Each row has a class, written after it.
[  30  -16   27 -178 -222 -112  226  167  -83 -173 -143   16   62 -125
    5   22  165 -209 -257   -4   83  347 -134  270 -161   38 -186  -82
   11 -218  -84   78  236 -163  -83  168 -219   90 -139 -185   28  107]
Q439
[ -17  -32   -7 -244  -20   10  239  -91 -346   10 -140   37 -109 -131
   71  -11  114 -319 -121  127  -85   58   59  119 -111  -27   -5 -233
  -68 -115  -85  -47   61  -42   80  -21 -218  -51  -43 -249   -5  115]
Q65
[  53  -98  -29  -61 -138  134  322  124 -286 -251 -168  126  -99  -58
  -43 -107   82  -11  145  133  239  153 -534   85   -2  -81 -133 -194
  -93  271  -36 -117   19  144 -191   81 -195   14  144 -148  -23   95]
Q213
[  -3  -33  -44  141  -23   59   15   50 -211  122    5   83  126   93
 -108 -274  195    0   69   87 -157  -60  149   60   70 -144   40   -1
  -67  211  111   12  -26  -35   67 -327  182 -152  150 -109  -14   79]
Q690
[ 240   -2  202 -179 -172   75  268   42   46  -49   69  -57  -46 -136
  160   53  111 -187  -46   -4  216  140 -333   94   46  -73  -37  -77
 -136  -71 -267   28  150   82  -14  -25 -169   -5    7 -234 -286   21]
Q71
[ 360   65  242 -147  117   53  462  154 -466   84   44  200 -117 -105
 -131  -26  211    2  178   44   68   44 -179  211   54  -61    7 -347
  -69 -168 -236  -13  -54  129 -132   42 -182  -40    5 -465 -429  -93]
Q927
[ 106  112  -58  185 -152  -38  -71   66  293 -392  175 -120  128 -481
  145  633  314 -228 -260  146  369  -95 -447  148  -49  281 -347  176
   99  -93 -143 -193   74 -291   97  311  -92  281 -322  -91   40   44]
Q133
[ 101  -82  -24 -123   27  -20  105  -35  132   87   41   25 -164 -104
  -64  180   88  170  -28   46  192  151 -349    5 -116  -44  -44 -361
  208  -38   -5  125  -10   30   52  212 -409    2 -123  -67 -125 -189]
Q750
[ 209   -7  108  -93 -257 -166  147  -82 -216  -85   52  114   -8  -35
   78   40  274  -55  -92  280  124  143 -348  -79  171   43 -141  -70
   47 -256 -139  -79  112  -88   41  -17 -205  -52  131 -102  -69   82]
Q927
[-227 -116  127  -40 -158    7  -74   57 -246 -265  -76   55  -30 -249
  -66 -199   80 -124   67  173 -119  142  -40  -18   17  -77 -184  111
   14  274   51 -150 -106   95 -160  -41  -23 -148  211  -21    5   17]
Q71
[  10    6  -68   -1   26  -13   11   87 -365  -61   63   38   62 -191
 -109   -8   74 -191   22   25  -27   67  174   32  -85  -43 -147   40
 -115  149   10 -212 -349    6  -84  -52  178  -67  184 -108   -6   47]
Q690
[  77 -260  -39  -47   22   31  283    8 -623 -208 -149  -48  -90   51
  -83 -179  311 -385  121   28   49  166 -407   10 -234 -144 -165  211
 -190  -14  264 -244 -121  -17 -169  -41   54 -130  229  -13  151  435]
Q765
[  42  -83 -243 -366 -167   42  144  199  380 -163  162 -119 -126  -67
  137  286  -92  -18 -272  -36  270  124 -369  -19 -253 -144  -37  -85
    6 -145 -153  282   13   81  -72  371 -252  211 -340   12  -16 -204]
Q765
[ 255 -156   65 -207 -265  -70  236   21  -39   71  -51   92  -32    7
    0  -86  326  -31 -173  148  104  274 -259   22 -140   17   -1 -352
   24  -78  -65  200  191   31   12   22 -175 -123  -60 -236  -34   17]
Q133
[-132    6 -353  322   20   40  -21 -156 -167   77 -179 -196 -472 -201
   17  170 -208 -163  220  255 -206  -68 -201  -45 -279  282  139  339
   -7  -84  247  105 -460   54  167  119 -108   75 -231  -39   60 -246]
Q927
[ -22   19  414  140  150  -99   57   53 -347  -18   49   58   16  -58
   13   39  327 -231 -184  206   72   -2  -29  123   22   44   80   24
  -71 -309 -248 -118  455 -249   94  -16 -105   68 -317 -124  -88   11]
Q213
[ 158  205 -155  119 -154 -101  209  -43 -393  203 -370   -2   25 -134
  152 -374   86 -426    1   -7 -458  273  296  102  -60  171  -42   88
 -224  282  -49  -23 -216  -29    3 -191  377 -362  332   70  273  163]
Q71
[ 175    4  115 -253  -86 -274  195  -95 -175   72  -52  -45   35   38
  107  -20  116 -203   88   39  186  162 -193 -116  -15  156  -23  -29
  -77 -119 -137   -8  111    3   12 -184 -130  -75   -3 -214 -147   37]
Q690
[ 273  -64  -27  -86 -302 -288  131  154 -145  -66    8 -242 -102  -24
   31  -18  300 -199 -217  169  365  548 -571   61 -174   51 -128  262
  -12  -29 -181  231    0   18    8  -87 -174  -75  -15 -150 -172 -101]
Q133
[-183   72 -347  101  -71 -101  -26  166 -121 -197 -113 -243  -17 -140
  -44  124  -90   24   12  127   -3  181   29  184 -170  156   13  271
    6  148  104   14 -183  151  -42  173   53   39   14  -36   27 -120]
Q690
[  35  -64   32 -330 -222 -173  322  -39  120   -1  102  -91  -58  -59
   19  237   33 -208 -290   94  190  305  -92   73 -279   81 -220  -43
   80  -77  -74  254  142  -61  -76   49 -554   10 -168 -160 -118 -118]
Q765
[  95  -77   51  -76  -85 -231  173 -135 -211  133  -67  -79 -145 -160
  121  304  127 -166 -164   80  -68  539   80  132 -200  -15  -72 -212
  -33 -308   78  163  -78 -102  154  110 -452   16 -226  -31   98   38]
Q133
[ 232  -15  188 -268 -124 -170  278  196 -271  -14  -15  105   28 -146
  -40  210  186   47 -220  131  202  212 -122  139  -17   88 -184 -289
  -30 -192 -168  149  117   42  -46   76 -369  -33 -187 -202 -294 -117]
Q213
[-311  201  150 -341  155  -17   52  -42 -158 -644 -324  -97  420 -467
   -3  674  115 -386 -392  328    5  283  724 -142  281  323 -246  143
 -146 -256   -7  183   35   61  -95   96 -474  -81  111  149 -203  127]
Q222
[ -65 -154 -307  -49  -32  129  138  129  -93  -71  -34   65   76   71
   27  -98   40   10   52  162   46   -9   23  172  -28  195  -14  279
  -73   84  166   98  141   -3  -44   81   42  -43  -90   61  303   23]
Q213
[ -98   11 -215  -74 -100   64  107 -136  -60 -123  -73  -51 -232 -103
   31   33  -89 -445  -23  229  114  -20 -122 -157   -2   82   32   98
  168   58  -25 -100 -258 -111  -28   23 -244  126    8 -103 -119 -167]
Q572
[  14  -31  142  182  -17   20   17   47 -310 -185 -151   42  205  -88
  -67  -97  119 -131  207  100 -212  415  138 -193   33  168 -243  357
 -102   24  349 -272 -235   22 -107 -145   90  -86  442  -44  360  368]
Q595
[ 227   34  159 -312 -242 -212  147  -75 -122  197   24  -39 -227   31
   93   70   82 -100  -32  110  191   14 -241   79  -17  198  -30   59
   83  -54 -340  314  123  -82  -35   88 -259  -32 -268 -298 -211 -137]
Q65
[   7 -341  -19  303 -282  338    1  136  -85 -155   17   64  137   43
   22  -62  385  136  -74  166  280   69 -718  371  -37   46   48 -314
 -441  276   15    5  305   96   64   99  400 -149    9  -31  175  132]
Q222
[  74   11  147    8  -64 -106   32  -26 -404 -204 -119   47 -365 -259
 -123  153  113  204  -10  237   59   52 -536  135  104    7 -183 -250
  185 -122 -205 -109  -13 -165  -25  225 -334   -6 -107  -77  -52  -13]
Q765
[ -79  -45   72 -272 -185   57  208  148 -403 -200  -13   13 -222 -124
   66 -114   -3 -245 -120  238  327  146 -289   58  113   82 -107  186
 -196   72 -207  267  -28  -61 -296  127 -352  -89 -105  -16   46  136]
Q572
[ 183  -65   20  -29 -271 -141  251  112 -214 -120  123  -80 -193 -145
   57  -29  151 -134 -329  112  443  227 -425  183 -130   38  -89  137
 -158 -171 -240  498  201 -108  -89   37 -305  -11 -396  -95 -233  -11]
Q767
[ -59    8 -151   92   95   46   98   60 -206  -53 -113  120   67    0
 -231   11  121  -55  -48   97 -156   70  377  117 -163  193  -88  144
  -59   75  183 -185 -102  -64 -195  -67   88  -35   60    4  307  104]
Q222
[ 202  165 -156  256 -290 -208 -123  -50  101   47 -136 -221  -63 -134
   54 -127   85   32 -165  -41 -142  237   29 -332 -152  174 -238  656
  203  -37   69   72   -4  118   35  -30  274 -168  516 -167  138  100]
Q595
[  62 -261 -136   29  274  222  202    6 -309   -1  -39  270   49  -89
 -398 -280  249  218  411   94 -227  -64   94  119  -41 -251  124 -439
  -76  246  328 -435 -158  116  -21 -354  142 -229  469 -185 -117  109]
Q572
[-182  -53 -318    2   94   -7    1  -33  -48  -85 -154  -36   71   13
  -97  -91  -47  -47   23   58 -162  262  332 -139 -137  133  100  119
 -128  199  160 -140  -55   96   19  -44   86  -39  210  191  267   56]
Q690
[-137 -174  -22  468   54  289  -45   43 -129   15   15   79  141 -130
  -51 -165  334 -230  -77   57 -137 -116  240   87  -59  -56   38 -223
 -195   12  278  -83  -60 -259  217 -105  281   10  113   45  287  248]
Q65
[  42   54   41 -270 -189  -88  239  139 -411 -190   13  -95 -133 -161
  -73   94   -4 -255 -275 -161  363  212  -65  183   61  187  -71    7
 -224  -60 -351  136  145  -53 -380  340 -234   -7 -506  -11  -15  204]
Q222
[-133  -39   99  213  -68   73   14  180   77  137   44  152  229   -5
  -17  -88   82  161   53  -16 -172  -32  245  -18 -121 -115 -109 -179
 -162   67  217   47   99  253  -32  -68   85 -151  -22   77  272  -56]
Q595
[  11  238 -266 -231 -284 -300   48  177  330  163 -165  -29  -87   42
  129   29  188  159 -287 -214  212  -32 -189  160   60 -309 -115   31
  392   23 -140  478   75   51 -270  171 -126  -33  -96 -111 -380 -302]
Q133
[ -15  -16  -54  -12  -59  -37    7   58 -202  -59   58  -12 -144   73
 -123  131  180   73   85  169  -78  -59   26   28  -72  -29 -125  391
   29   28   36  277 -171   81 -284   83    3 -142 -171  104  147 -134]
Q439
[ 222 -140 -245    4   21  -33  251   85 -500 -296  -78  -84  -35 -135
  -84   49  428 -298 -162    5   96   85  -19  220 -357  -40 -269  431
  -91 -159  149  120  -72   10 -214  205  139 -136  -31  162   96  261]
Q750
[-182 -214 -352  -79  321 -138  177 -157  121  120  107   97  107  -62
 -151  113  230  -52   90  -77  -17 -165  209  205 -113 -146 -173 -418
  200  343  309  -64  -63 -572  -80 -265  -26 -112   70  -18  151 -104]
Q572
[ -52    2 -404  183 -195 -202   69   -5  178  184   -9  -81   63  173
 -112 -142   36  212   72 -109 -281  336   82   31 -200    7   78  164
   -8  -22  299  178  -18   55  -62  -57  105 -127   80  122  273    7]
Q750
[  80  -37  130 -254  -60  -45  167  -22 -254  -60 -113  125   71   59
   17  -74  204 -151  -59  -63  153   80  -84   64   61 -242  -51 -289
  -52   77 -165  -21  182   16  -51  -61  -73   36   26 -252 -198  155]
Q595
[-171  188 -541  338  -12   43 -128  164  114 -210 -578  -57  226    5
   97  -95   81 -137  -77  197 -183  284    6 -226  223  375  142  899
 -209   96  158  -84  187  -31  208 -335  368   78  347  -94   41  -86]
Q133
[  57  -55   15  -22   81 -276   95  163 -148  105  -19   27  321  -66
   70  140  352  -23 -235   50 -222  229  297  250 -319  260 -153  162
 -170 -181  134  262  267 -120 -103   52  285 -339 -250   74  328  -41]
Q595
[  -5  173 -100 -115  -93 -173  121   72  -59 -108  -38 -204 -159  -17
   83  370  -20 -180 -281   60  113  176 -486  166 -122  -33  -66  223
  -43 -151 -248  270  -13  -73 -108  221 -222   35 -306   20 -264 -212]
Q439
[ 192  -55  190 -109 -602 -225  198    4  -57   82 -195 -105 -167 -324
  239  125  103   76  251  252  379  529  -73 -138  295  697 -186  362
   60 -224   22  435  201  -26  -55  286 -589  -45  -75 -342  172   57]
Q690
[  44  -49  -75  -33    5   40    9  150  -15    7  -36   75   66   99
 -146  -26   41  176   20  179 -168  103  -55   29 -148 -137 -110  -80
  202   -8  135  211 -132  214  -16  167  -16 -167   94   12   56 -276]
Q133
[ -27   53 -140  107  -85  -39 -118  -64   71  -57  152  -53  135   69
  -90  -28 -148  -87   95  122 -182    5  211 -184    8 -116   40  303
   67   28  159   22 -308  -14  -72 -113  168  -86  213  142   -4  -45]
Q572
[ -73   25 -155   89  -65    5    9   60 -124 -178 -191  -38   79   39
 -194 -163   91  -86  -85  -40 -167  197  325   49  -36  -77   12  194
   25   96  134  -70  -34   60 -175 -116  127  -87  104  163   84  116]
Q439
[  89  147  152  186  -33 -292    8   -9   57   73  -66 -216   72  194
   -3   87  -33   -6   41  -45   54  137 -160 -113 -120  187   89   99
  114  127  -12 -152  102  160  -25  -71   56   15  -24  -16 -175 -141]
Q213
[ 137 -140   -6 -295  102   39  229  103 -433  -77   67   90  -44  -14
 -150    5  116 -178  -88  249  172   83  -75  248  -67 -139  -68 -138
   11  -78 -142  108  -74 -145  -43  -19 -191  -60 -113 -163 -127  -92]
Q213
[ 297 -141  123 -156 -204 -112  233  208 -250  -79   22   40  -72  -78
   58 -264  349 -132 -246   43  246  263 -695    7  -20  -69 -147  -11
   19 -118 -174  123  179  -98   15  -20 -100  -41   95 -237 -383   54]
Q213
[  45  -27    7   82   80  109  125 -182 -152 -262    3 -209 -343 -158
   47  344  111  -10  -16  328  147  125 -124  -32   68  203    9  513
  155 -561  -36   46  160   25    8  290 -361   39   35  -63   13  -42]
Q750
[  50  -40   20  -14 -295 -132  201 -177 -364  124   -7  182 -185  -42
   25 -306  182  -20   81  203   84 -226  -36  247    3 -109  -12 -278
  124  139  -19  382   64 -130   -5 -179 -225  -65 -182 -392 -140  117]
Q767
[ 179   -4  133    5  -32   53  -11   33 -271  196  235  268  -78  -87
  -78  244  126  -88   28  367 -174  -46 -308  -40  -45  -88 -287  255
  -85 -106   60 -272 -399 -337  -18  -14  -90  -60  178 -124  157   79]
Q222
[ 118 -116 -138  -92 -182   44  204  -33 -282 -272  118 -166 -212 -133
   59   97  262 -455 -393  228  390   45 -550  106  -68  -28  -80   76
  -62  -98 -237  252  -52 -117   28  -70 -184   15 -226 -172 -399  -97]
Q222
[-108  -23 -187   18 -106    5   64  -61  -73  -15  -22   -1  -42   28
  -18 -126  -74  -45   64   75  -52    5   28   -9   20  -31  -56   83
  -22  266   64  -64  -59   42  -68 -108   34 -120  206   37  111  -26]
Q767
[  86   38  322 -214  -15  -47  199   70 -461 -112   11  111    8  -77
   51    6   89 -154 -151  269  130  185 -181   46   76  -50 -119 -257
  -66  -75 -247  -81   76 -101   -6   10 -251   -5  148 -341  -71  141]
Q595
[ -14   -9 -198  210   28   92   29  190   28  -26 -179  -15   55  -11
 -177 -216  165   30  -50  -72 -118   66  118   88 -155  -45  132  -22
   -2   85  134   59   19   68   -1   -1  189  -14   18   49  -15   -8]
Q65
[ -53  -24  182 -184   96 -108   92 -148 -298  -45  -56   85  -11   45
  190  158  185  -49  -77  137  268  -36 -353   61  148  -42  -72 -335
  -35   40 -194  -37  170   46   80 -136 -182  -13    2 -248 -286 -106]
Q595
[  87   29   -6 -165 -126  -40  257   97 -257 -180 -122   28   -4 -210
   13   -6  241 -208 -284  112  144  193  -30  215  -20  -52  -83 -171
   30    8 -149   98   75   41  -82   66 -215  -45    6 -146 -328   -2]
Q222
[ 123   82  173   30 -103 -278  225  131 -396  -89  -45 -114  -98    6
   -4  -20  348  -80 -114   77  359  163 -473  353   45  245  -40  270
  -54 -127 -316   -6  400 -230 -219  137  -50  -37 -112 -166 -187  111]
Q690
[  11   35   86  126  -34   22   15  -35  -64  197 -150   79   58  197
 -174 -274  309 -246  -52  -37   60  -41  462   69 -128  -85   44  211
    5  193   37   61   17   16 -152 -262  147  -46  124    6  -13  106]
Q595
[ 160 -138  -26 -144   98   92  226  197 -248   44 -318  144  313   25
 -159  -59  403  -26 -168  -88  -94   44  346  117  -94  -83  -24 -307
 -166   61  274   33  140  287  -86 -172  113 -347  -90  135 -119   84]
Q595
[ -67    8  -49  -80  197  148   10  157 -104  199 -135  -13   83   66
 -260   76 -227    6   -6   -7 -196   41  462   58 -119  147   24   -4
   58   57  171  -54 -119   55  -33  214    4 -120   18   -8   96 -151]
Q690
[  35  166   -8    0   24    6   -2  108  -23  237    1   64   21  -20
 -193  -59  108  261 -139  -43 -159   10  434   94  -66 -325    8  -56
   -9   -7  -55  197   -7  278 -123  -45   67 -288  186  -19  -46  -66]
Q767
[  10   37 -123  124  -63 -141  117   76 -457  122 -233   89   47  -89
  -64 -344  162  -37  148  -45  -99  289   -4  101  -67  -44  -10  230
 -181  275  110 -177    7  221 -154 -153  227 -326  364 -138  -76   96]
Q572
[  26 -147  -73   28 -154 -149  232   89 -383 -321  -40   29  -92 -204
   -2   56  296  -80  -74  275  300  510 -692  166  -98  -33  -72  -18
 -147 -207 -101   54  135  -93   15   59 -257   63   -2 -279 -216  -61]
Q439
[-162   59   97  441 -207 -134  -89  -48  176   74 -271  -83  -39 -165
   51 -124  121  150  157   90 -347  450  -78 -335  -50  299  -45  299
   41  -13  350  -94   18  147   61  -90  -24  -94  460 -110  235   70]
Q71
[  46  -69  146 -302 -195  297  275   11   35 -184 -124  162 -160  126
   40   13 -178 -145 -182  173  104 -121 -341   88  -58 -196 -138 -135
    3  -15 -107   82   69  198  -90   75 -471  104  -77   53 -309  -73]
Q71
[ -87  -72 -198   76   68  -24   27   39 -198 -127 -123  -89   89  -92
  -79 -108  105 -104   31  106  -94  271  109    1  -65   81  -22   93
  -12  130  155  -65 -122   45  -10  -84  153 -174  245   58  175    0]
Q213
[ 198   80 -521 -141  199  -33  382   68 -524  -48  -94  -62 -204   22
 -126  558  283  155 -124  331   85   44    1  528 -224  103  -40  451
   19 -453  -33  268  182  -22 -113  451 -228  -95 -359 -185  207  -75]
Q439
[ -11   41    2 -318 -171  105  260  272  -13 -255  -26  171  196  -76
   35  136   95 -129 -319  120  170  133  152   36   90  -30 -182 -186
 -250 -108 -218  197  176  -52 -181   98 -211   54  -61   -9  151   70]
Q439
[  90 -213 -258 -188 -156   50  219   38  -98 -208 -194   41 -101 -196
   94   32  168  -38   10  173  146  255 -522  136   19   64   57 -271
 -133    0   28  156  -28  -45   59   11 -104   -3  -88 -174 -165  -68]
Q767
[ 201   41  151 -109 -263  -72  176   15 -226 -207    2  -23 -164 -186
   76  135  246 -165 -270  176  198  115 -352  -28  -63   63 -374  444
  -14 -208 -208  143  162   13 -111  -48 -277  -11  -52 -292 -132  112]
Q595
[-349  179  671  149  389  186 -269  117 -641    5   95  115  184 -183
 -160  160  -36  -17  -59  279   76 -283  652  -96  443 -123  -79  -55
   32 -244 -108 -353  158   84  154  105 -233  -51  276 -325 -109   30]
Q750
[ -34 -123 -296 -128   97   83   57  110 -296    6 -187   39  -61  138
  -14 -216   55 -146  -91  166  -15  -68  237  -78   35  -78  100  178
 -102  -36  106  -21  -22 -147  -48 -123  184 -120  185   99  293   78]
Q572
[  53  165  483  -73 -177   15  184   59 -140  -50    2  129   54  -63
   17   98   77 -116 -120  152  390    8 -116    4  110  305 -109  -44
  -18 -119 -199 -144  190  146 -232  151 -366   12   -5 -189 -183  107]
Q765
[ 119  -70 -518  498   -5   78  197  246 -164 -382 -313 -167    8 -163
 -225 -230  817   -1 -403  182 -386  314  -18  563 -205 -192   54  396
  284 -256  319  467  114 -265   89    4  305  -76  145   20 -257   37]
Q765
[ -11 -106 -102   13   18  -52   60   67 -287   80  -12  175  104  104
 -135 -157  330    7  -28   46  -76  107   56   31  -50 -171  -97  -67
  -70  192  167 -104 -108  -54  -88 -157  125 -162  212   81  155  115]
Q765
[ 117   88  506  -93 -254 -237  112  202 -209 -153   98   31   73 -373
   62   20  195 -110  -23   21   29  324 -115   14  130   38 -219  215
 -128 -275 -262 -149  304  -27 -115    9 -238  -31  -13 -235 -220  138]
Q439
[ -38   59   24   41  -99   41  161  181    8 -139  126    2  143  -61
 -297  -53  116   29 -192  -25  -95  176   99  268 -137  -71    8  -15
   40 -209  -30  -17  160   49 -164  117  -62   -5  -10 -138 -242   30]
Q690
[-130   31  -22 -384 -135 -154  357  267 -191  -43  147  180  102  101
   69 -121  184   15 -320  151  103  169 -271 -163   94  198 -250   92
 -138   21   48  447   -5  106 -262 -219 -499 -106  -72  -92 -152   36]
Q213
[ 144  -54  232  -84 -106  -47  320  185  -18  105   92  -46   92 -256
   51  193  167  -54 -334 -102  170   78   56  150    1  226  -24 -302
  -38 -361    2  328  437    9   61  297 -412  -82 -458 -164 -361  -31]
Q133
[ -40  -73 -315   55 -111   25   -9  108   77   85 -104   23   24   54
  -82  -65   32  199  -78  100 -182   58  104  134 -115  -36   51   -9
  -38   16  184  196  -42   24   -8  -37  153 -169   -6  105  210 -114]
Q71
[ -27  -61 -154 -137    7  121  124  244  138  -58 -121   19  154  -16
 -184 -147  165  188  -65  -37  -39   23    9  296  -37  -15   20 -437
  124  245   73  -21  100   43  -81   12   63 -119   42  -56    8  -17]
Q690
[-111 -170 -229   36  185  140   19 -149 -631  140  -84   23  -35   53
  -12 -158  248 -472   22  161 -136  -79  212   47 -137 -268  -41  317
 -300  382  158  -15 -293   44   69 -368  266 -329  182  108  119   93]
Q213
[ 162  -97  193 -198 -298  -70  387  184   23  179   35  217 -223  -46
  -88 -389  128  210   47  104  383 -144 -170  135  -98  -70   81 -538
   77   93 -125  485  223  113 -209  -79 -544  -41 -371 -138 -262  -65]
Q213
